Below is a small trained network, with its code and all its weights. Each question gives an input and a class and asks what happens when units are switched off, that is, made to give their printed mean instead of their output.

import numpy as np


def w(rows, s, z=0):
    codes = np.array(rows[::2]) - 128.0
    scale = np.full(codes.shape[1], s)
    scale[-1] = z or s
    return codes * scale


def norm(h):
    return h / np.sqrt((h * h).mean(-1, keepdims=True) + 1e-5)


def f(y):
    return np.maximum(y, 0)


def log_softmax(a):
    a = a - a.max(-1, keepdims=True)
    return a - np.log(np.exp(a).sum(-1, keepdims=True))


def net(x, mask):
    res = np.array(x, float).reshape(1, 5) / 4 @ E
    u = 0
    for l in range(2):
        y = f(norm(res) @ A[l][:, :-1].T + A[l][:, -1])
        res = res + np.where(mask[u : u + 7], y, B[l][:, -1]) @ B[l][:, :-1]
        u += 7
    return log_softmax(norm(res)[-1] @ U[:, :-1].T + U[:, -1])


A, B = {}, {}
E = w([
[132,144,125,122,121,162,148,138,131,124,120],'x0',
[131,66,172,128,64,104,143,181,88,102,100],'x1',
[199,104,105,38,91,122,87,116,176,126,83],'x2',
[137,117,133,139,128,131,132,126,128,161,130],'x3',
[126,108,127,108,159,134,162,53,102,90,3],'x4',
],0.012)
A[0] = w([
[108,115,70,119,199,120,196,71,172,130,87,1],'L0N1',
[110,80,186,129,69,105,152,180,112,110,96,178],'L0N2',
[158,211,97,52,149,149,64,110,169,167,183,139],'L0N3',
[175,191,131,147,196,115,157,163,90,108,98,198],'L0N4',
[107,96,159,101,53,105,151,132,46,142,67,122],'L0N5',
[66,140,118,154,145,83,217,63,78,115,56,36],'L0N6',
[138,174,99,112,126,109,117,93,48,148,2,47],'L0N7',
],0.0093,0.0044)
B[0] = w([
[101,243,178,66,103,137,115,103,84,243,162,189],'L0N1',
[132,130,186,119,100,87,168,187,98,145,141,240],'L0N2',
[146,57,91,188,100,79,69,163,116,160,111,254],'L0N3',
[102,83,131,154,86,99,61,95,138,136,203,184],'L0N4',
[115,94,84,171,95,178,141,62,148,74,124,230],'L0N5',
[140,92,154,94,132,235,2,212,99,219,84,225],'L0N6',
[124,110,117,174,179,61,185,97,170,83,81,227],'L0N7',
],0.0097,0.0083)
A[1] = w([
[165,161,135,102,97,55,172,62,188,146,1,53],'L1N1',
[160,122,117,38,22,97,110,119,214,154,92,158],'L1N2',
[80,158,211,126,89,87,91,172,140,196,184,117],'L1N3',
[100,90,84,243,117,144,104,125,139,90,137,148],'L1N4',
[170,163,25,81,174,109,80,86,241,151,89,2],'L1N5',
[69,227,178,110,155,109,137,174,91,172,79,145],'L1N6',
[86,154,81,168,253,114,77,80,176,199,164,133],'L1N7',
],0.0087,0.0045)
B[1] = w([
[78,70,176,118,244,82,253,61,136,81,163,213],'L1N1',
[246,133,97,58,25,88,139,103,188,158,195,235],'L1N2',
[129,178,127,79,165,123,238,103,88,17,106,255],'L1N3',
[104,129,73,240,219,183,61,176,189,139,135,220],'L1N4',
[57,204,66,18,254,48,92,199,166,226,33,186],'L1N5',
[201,96,140,61,56,94,93,126,52,125,205,174],'L1N6',
[109,223,138,139,103,193,141,53,171,79,122,247],'L1N7',
],0.0085,0.0087)
U = w([
[66,215,65,247,166,191,114,132,200,78,169,142],'0',
[95,138,170,176,113,102,191,232,66,51,201,165],'1',
[77,230,184,89,134,222,49,62,70,183,136,31],'2',
[61,57,169,181,99,194,96,190,80,151,37,242],'3',
[191,161,43,134,124,55,18,220,214,200,164,57],'4',
[202,94,107,73,9,40,167,210,180,105,187,4],'5',
[79,179,88,54,179,68,163,75,197,181,60,205],'6',
[166,33,176,104,133,80,226,75,163,46,76,46],'7',
],0.013,0.0035)

Each question gives the input, the list of numbers given to net, and the class t.
The units are the neurons (one row each of A and B). Each row of codes is followed by its name. A weight is (code - 128) times the scale printed after its matrix; where a second scale follows, it is the last column's (A, B and U).
mask holds one flag per neuron, layer by layer. A switched-off neuron (its flag False) gives its mean, the last column of its row in B, instead of its output. The means were averaged over made-up inputs and are rounded, as every weight is.
A unit's drop is (log p(t) with every unit on - log p(t) with that unit switched off) / (log p(t) with every unit on - log p(t) with every unit switched off).
most important unit: the unit with the biggest drop
top k neurons: the k neurons with the biggest drops, biggest first
top k neurons in layer l: the k neurons of layer l with the biggest drops, biggest first
drop of u: that unit's drop, to one decimal
input [-8,0,-2,0,-5], class 0: most important unit : L0N2
input [-4,1,3,-1,-6], class 5: top 2 neurons in layer 1 : [L1N3, L1N5]
input [-5,-7,-3,-1,8], class 2: top 2 neurons : [L0N6, L0N1]
input [-6,7,0,0,2], class 3: top 2 neurons : [L0N5, L1N3]
input [4,7,0,-4,5], class 3: top 2 neurons in layer 0 : [L0N6, L0N5]
input [-8,6,0,-1,2], class 3: top 2 neurons : [L0N5, L1N3]
input [4,1,-1,-1,7], class 3: top 2 neurons : [L0N6, L0N7]
input [3,7,-6,8,1], class 3: top 3 neurons : [L0N5, L0N1, L0N6]
input [2,7,0,-7,7], class 3: top 4 neurons : [L0N6, L1N3, L0N5, L1N2]
input [1,-8,5,1,0], class 4: top 2 neurons : [L0N3, L0N7]
input [-4,-8,-1,-2,6], class 2: top 2 neurons : [L0N1, L0N6]
input [-2,-2,-1,-2,6], class 2: top 2 neurons : [L0N6, L0N1]
input [-2,-7,-1,1,1], class 2: drop of L0N1 : 1.0
input [4,3,-8,3,5], class 3: top neuron in layer 0 : [L0N6]
input [3,-5,-5,-1,4], class 2: drop of L1N2 : 0.0
input [0,-1,2,-8,0], class 4: drop of L0N3 : 0.2
